cols: G Y F D T P X V
[ 2.53  0.98 -3.72 -0.42  5.39  4.08 -1.31 -1.36] : dosi
[ 8.26 -1.78 -0.13  3.49 -2.21 -0.34 -2.89 -3.46] : kapi
[ 0.94 -0.55  4.19 -1.00  2.49  0.27 -1.44  3.01] : sevi
[ 0.44 -1.19  5.72 -0.59  0.75 -0.69 -2.53  3.09] : vad
[ 3.36 -1.24 -3.54  3.13  3.60  8.40 -5.83 -0.56] : Daza
[ 1.95  2.63  2.54 -0.09 -1.61 -0.96 -0.17  0.36] : Dufam
[ 6.85 -4.20 -7.43  6.18  0.84  8.41 -9.27 -5.82] : gabit
col: [ 5.39 -2.21  2.49  0.75  3.60] : T
col: [ 0.27 -0.69  8.40 -0.96] : P
col: [0.44 3.36] : G
col: [ 0.98 -1.78] : Y

cols: H E J Q
[ 2.06 -2.24 -3.42  4.28] : votik
[-2.45  1.14  2.04 -5.39] : beret
[0.04 0.86 1.14 6.01] : pevek
[-1.75  0.38  0.84 -7.42] : vad
[ 1.46 -1.20 -1.89  6.81] : gabit
col: [-2.45  0.04] : H
col: [-7.42  6.81] : Q
col: [ 4.28 -5.39] : Q
col: [ 2.06 -2.45  0.04 -1.75] : H
col: [ 0.04 -1.75] : H

cols: U S R M
[-1.68  1.86 -7.83  2.87] = mot
[-2.05  1.89  0.03 -4.64] = dosi
[ 4.95 -1.16  3.05  3.81] = pevek
[-2.63 -0.26 -5.08 -1.77] = Dufam
[-2.19  4.45 -1.21 -3.04] = kapi
col: [-4.64  3.81 -1.77] : M
col: [-4.64  3.81] : M
col: [-1.16 -0.26] : S
col: [-1.68 -2.05] : U
col: [ 3.05 -5.08 -1.21] : R

cols: C L W K A
[-4.14 -1.58 -0.60  0.30  7.50] : pevek
[-4.14 -1.58 -0.60 -2.10  7.50] : Daza
[-5.22 -4.06  0.70  4.23 -4.02] : dosi
[-5.22 -4.06  0.70  2.01 -4.02] : kapi
col: [-0.60 -0.60  0.70] : W
col: [-4.14 -4.14 -5.22] : C
col: [-2.10  4.23] : K

cols: nuv Sepa kud sazof
[ 2.05 -1.80  3.70  2.47] : gabit
[ 0.96 -0.04  3.73  3.60] : beret
[ 1.32  6.03 -6.43 -6.81] : sevi
col: [-1.80 -0.04] : Sepa
col: [ 3.73 -6.43] : kud

cols: kup niz Remal leleg
[ 0.00 -1.40  4.76 -1.50]  dosi
[-7.78  0.00 -0.36 -6.64]  pevek
[-4.73 -0.10  2.53  0.00]  gabit
col: [ 0.00 -7.78] : kup
col: [-6.64  0.00] : leleg
col: [-7.78 -4.73] : kup
col: [-1.50 -6.64] : leleg

cols: Git leneg Sefaz rofe nifi gabem gitef
[-1.22 -4.00  1.45 -3.32 -0.64  4.95 -0.18] -> dosi
[ 0.26 -2.35 -1.84 -4.10 -0.08  4.90  1.34] -> pevek
[-2.06 -6.98  3.78 -1.05 -0.62  4.00 -2.14] -> vad
[-0.84 -3.10  0.52 -4.63 -0.96  5.84  1.02] -> kapi
col: [-2.35 -6.98] : leneg
col: [4.90 4.00] : gabem
col: [-4.00 -2.35] : leneg
col: [-1.22  0.26] : Git
col: [-0.08 -0.62] : nifi
col: [ 0.26 -2.06 -0.84] : Git
col: [4.00 5.84] : gabem

cols: buke boza mazus Papor
[-7.30  4.96  1.86  0.48] : Dufam
[2.27 5.59 7.16 4.42] : votik
[-5.04  2.53 -8.19 -7.87] : gabit
[-6.17 -4.56 -6.46 -1.02] : mot
[-6.86 -6.27  6.40  3.32] : Daza
[ 6.78  1.28 -2.58  2.40] : beret
[-1.98 -7.16 -7.07  0.20] : sevi
[ 7.21 -7.42 -0.20  9.03] : tozog
[ 3.98 -3.19  8.45  7.28] : pevek
col: [-7.87 -1.02] : Papor
col: [9.03 7.28] : Papor
col: [0.48 4.42] : Papor
col: [-7.16 -7.42 -3.19] : boza
col: [-5.04 -6.17 -6.86  6.78] : buke
col: [-7.30  2.27] : buke
col: [-6.46  6.40] : mazus

cols: suv Kur Fab zefo
[-6.01 -0.54 -0.45 -2.12] : sevi
[ 2.54 -3.61  1.04  5.01] : votik
[ 0.77  1.41 -3.34 -5.82] : tozog
[-0.31  7.04  0.36 -4.94] : Daza
[-1.89  5.31  1.94 -1.56] : beret
[-2.14 -4.69  2.34  6.34] : kapi
[ 1.75 -1.66  2.94  6.18] : vad
[ 0.48 -5.03 -3.81 -1.82] : pevek
[-2.08 -5.59  1.96  6.57] : mot
[5.26 0.31 2.27 4.64] : Dufam
col: [ 0.77 -0.31] : suv
col: [-5.82 -4.94 -1.56  6.34  6.18 -1.82  6.57] : zefo
col: [-4.94 -1.56  6.34  6.18 -1.82  6.57  4.64] : zefo

cols: ruso Mase kogub lemir Zan
[ 2.21  0.63  0.12 -7.55 -2.19] -> votik
[-4.93  1.06 -1.40 -0.96 -4.40] -> sevi
[1.95 2.04 4.85 0.90 1.52] -> Dufam
[-5.86 -4.46  1.79 -7.30 -3.30] -> gabit
[-9.15  2.04  4.85  0.90  1.52] -> mot
col: [-0.96  0.90 -7.30] : lemir
col: [-4.46  2.04] : Mase
col: [ 2.21 -4.93  1.95 -5.86] : ruso
col: [-2.19 -4.40] : Zan
col: [4.85 1.79 4.85] : kogub

cols: fonar nufel rez Rur Rem
[ 9.26  3.54  7.42  7.59 -1.38]  kapi
[0.96 3.94 4.43 6.59 0.16]  Daza
[ 4.35  0.86 -3.19 -4.36  7.28]  pevek
[ 1.47  2.11  3.67  3.36 -3.25]  beret
[ 7.20 -0.34 -0.38  3.52  6.79]  mot
col: [1.47 7.20] : fonar
col: [0.96 4.35] : fonar
col: [9.26 0.96 4.35] : fonar
col: [0.86 2.11] : nufel
col: [ 6.59 -4.36] : Rur
col: [-1.38  0.16  7.28 -3.25] : Rem

cols: pil mabuk Zam mil sigo
[-3.27 -0.73 -2.70  1.78 -6.34] : kapi
[-2.45  2.72 -0.34 -6.17  0.60] : dosi
[4.18 0.51 2.44 3.72 3.21] : gabit
[ 3.91 -2.14  1.34  5.28  0.04] : Dufam
[-0.66  2.72 -0.34 -6.17  0.60] : votik
[ 0.30  3.58  1.50 -3.60  4.03] : tozog
[-0.18 -2.26 -1.33  4.16 -5.08] : sevi
col: [-6.34  0.60  3.21  0.04] : sigo
col: [ 3.58 -2.26] : mabuk
col: [-6.17  3.72  5.28 -6.17] : mil
col: [ 1.34 -0.34  1.50 -1.33] : Zam
col: [ 3.72  5.28 -6.17 -3.60  4.16] : mil

